[[ 1.05 -0.48 -1.32  0.32 -4.03  1.33  0.80  0.46  1.65 -3.84  0.33  3.60]
 [-0.86  0.30  0.44  1.03 -2.85  0.72  1.44  1.40  0.20 -4.02  0.32  2.67]
 [-1.43  0.90  1.00  0.70  0.31 -0.49  1.23  0.71 -0.79 -1.19  0.21  0.25]
 [ 0.76 -0.65  0.23  2.69 -2.92  1.81  0.13  1.70  7.17 -0.29 -4.95  0.87]
 [ 0.43 -0.22  0.45 -0.07  3.12 -0.66 -1.54 -0.71  1.34  4.85 -1.97 -3.41]
 [-0.82  0.45 -0.36 -1.82  1.29 -0.87  0.36 -0.82 -5.81 -1.30  4.16  0.26]
 [ 0.58 -0.22 -1.20  0.47 -3.49  1.06  1.18  0.33  1.17 -3.87  0.66  3.45]]
|
[[-1.43  0.90  1.00  0.70  0.31 -0.49  1.23  0.71 -0.79 -1.19  0.21  0.25]
 [ 0.43 -0.22  0.45 -0.07  3.12 -0.66 -1.54 -0.71  1.34  4.85 -1.97 -3.41]
 [-0.86  0.30  0.44  1.03 -2.85  0.72  1.44  1.40  0.20 -4.02  0.32  2.67]
 [ 0.76 -0.65  0.23  2.69 -2.92  1.81  0.13  1.70  7.17 -0.29 -4.95  0.87]
 [-0.82  0.45 -0.36 -1.82  1.29 -0.87  0.36 -0.82 -5.81 -1.30  4.16  0.26]
 [ 0.58 -0.22 -1.20  0.47 -3.49  1.06  1.18  0.33  1.17 -3.87  0.66  3.45]
 [ 1.05 -0.48 -1.32  0.32 -4.03  1.33  0.80  0.46  1.65 -3.84  0.33  3.60]]

[[-1.33 -1.44 -5.04 -4.55  1.27 -2.62 -4.14 -4.94  5.22  1.80  2.21 -2.13
   1.18]
 [-3.20 -5.33  2.26 -5.40  0.67  2.16 -5.63  1.94 -3.74  4.02 -1.91 -3.67
  -3.53]
 [ 3.14 -3.50  4.79  0.68 -5.33  0.42 -0.16 -2.26  5.44  2.75  5.61 -3.63
  -0.27]
 [ 1.73 -1.80 -4.42  4.52  5.21  5.15 -5.13  0.09  2.11 -5.41  4.60  2.03
   3.71]
 [-3.23 -1.35 -0.32 -4.14  3.80 -3.52  0.20  1.74 -2.35 -4.19 -4.82 -0.97
   5.05]]
|
[[ 3.14 -3.50  4.79  0.68 -5.33  0.42 -0.16 -2.26  5.44  2.75  5.61 -3.63
  -0.27]
 [-3.20 -5.33  2.26 -5.40  0.67  2.16 -5.63  1.94 -3.74  4.02 -1.91 -3.67
  -3.53]
 [-3.23 -1.35 -0.32 -4.14  3.80 -3.52  0.20  1.74 -2.35 -4.19 -4.82 -0.97
   5.05]
 [ 1.73 -1.80 -4.42  4.52  5.21  5.15 -5.13  0.09  2.11 -5.41  4.60  2.03
   3.71]
 [-1.33 -1.44 -5.04 -4.55  1.27 -2.62 -4.14 -4.94  5.22  1.80  2.21 -2.13
   1.18]]

[[ 1.45 -7.14 -5.55 -6.09]
 [-1.52 -3.26 -2.09  3.46]
 [ 6.46 -0.19 -1.02 -4.12]
 [ 0.45 -5.97 -6.60 -3.56]
 [ 5.10 -2.01 -3.07 -4.56]
 [-1.63  3.34  2.19  5.69]]
|
[[-1.63  3.34  2.19  5.69]
 [ 6.46 -0.19 -1.02 -4.12]
 [-1.52 -3.26 -2.09  3.46]
 [ 5.10 -2.01 -3.07 -4.56]
 [ 1.45 -7.14 -5.55 -6.09]
 [ 0.45 -5.97 -6.60 -3.56]]

[[ 2.82 -0.12 -3.04  4.09 -1.77 -2.52 -4.64 -4.80  1.51  2.87  5.70 -1.88
   0.87  3.41]
 [-1.76 -2.99 -1.82  1.80  4.82  4.23 -3.12  4.27 -4.00 -4.82 -3.09 -0.84
  -3.92 -5.61]
 [-5.26  5.42 -2.26 -2.06  5.20  2.76  3.12 -4.20 -0.93  3.17  3.76  1.89
  -1.42  3.33]
 [-1.64  1.95 -3.79 -4.06  4.78  1.83 -3.71 -0.64  2.52 -3.31 -5.51 -0.78
   4.71  3.14]
 [ 3.76  2.24 -1.19 -2.12  5.03 -1.84  4.62 -3.11  0.61 -4.57 -0.30 -1.67
   2.55  1.81]]
|
[[ 3.76  2.24 -1.19 -2.12  5.03 -1.84  4.62 -3.11  0.61 -4.57 -0.30 -1.67
   2.55  1.81]
 [-1.76 -2.99 -1.82  1.80  4.82  4.23 -3.12  4.27 -4.00 -4.82 -3.09 -0.84
  -3.92 -5.61]
 [-5.26  5.42 -2.26 -2.06  5.20  2.76  3.12 -4.20 -0.93  3.17  3.76  1.89
  -1.42  3.33]
 [ 2.82 -0.12 -3.04  4.09 -1.77 -2.52 -4.64 -4.80  1.51  2.87  5.70 -1.88
   0.87  3.41]
 [-1.64  1.95 -3.79 -4.06  4.78  1.83 -3.71 -0.64  2.52 -3.31 -5.51 -0.78
   4.71  3.14]]

[[ 1.33 -2.83  1.30  1.00]
 [ 0.94 -2.44  1.58  1.27]
 [ 2.41 -0.33 -3.73 -4.30]
 [ 1.24 -2.69  1.40  1.05]
 [ 0.92 -2.36  1.54  1.29]
 [ 2.45 -0.55 -3.60 -4.17]
 [ 2.98 -3.30 -0.98 -1.67]
 [-4.01  0.37  6.55  7.48]
 [ 1.67 -3.11  1.05  0.60]
 [-4.51  1.31  6.11  7.23]]
|
[[-4.01  0.37  6.55  7.48]
 [-4.51  1.31  6.11  7.23]
 [ 0.94 -2.44  1.58  1.27]
 [ 0.92 -2.36  1.54  1.29]
 [ 1.24 -2.69  1.40  1.05]
 [ 1.33 -2.83  1.30  1.00]
 [ 1.67 -3.11  1.05  0.60]
 [ 2.98 -3.30 -0.98 -1.67]
 [ 2.45 -0.55 -3.60 -4.17]
 [ 2.41 -0.33 -3.73 -4.30]]

[[-0.95 -2.97  2.40  2.01 -4.81  1.47 -0.06  1.10]
 [ 1.48 -5.70 -0.50  2.69 -2.33  1.73 -4.30 -3.69]
 [-1.58  2.14 -5.17  0.75 -4.39  4.98 -3.70 -1.83]
 [ 0.75 -4.17 -2.22  4.62 -5.25  3.11 -6.53 -0.05]]
|
[[-0.95 -2.97  2.40  2.01 -4.81  1.47 -0.06  1.10]
 [ 1.48 -5.70 -0.50  2.69 -2.33  1.73 -4.30 -3.69]
 [ 0.75 -4.17 -2.22  4.62 -5.25  3.11 -6.53 -0.05]
 [-1.58  2.14 -5.17  0.75 -4.39  4.98 -3.70 -1.83]]
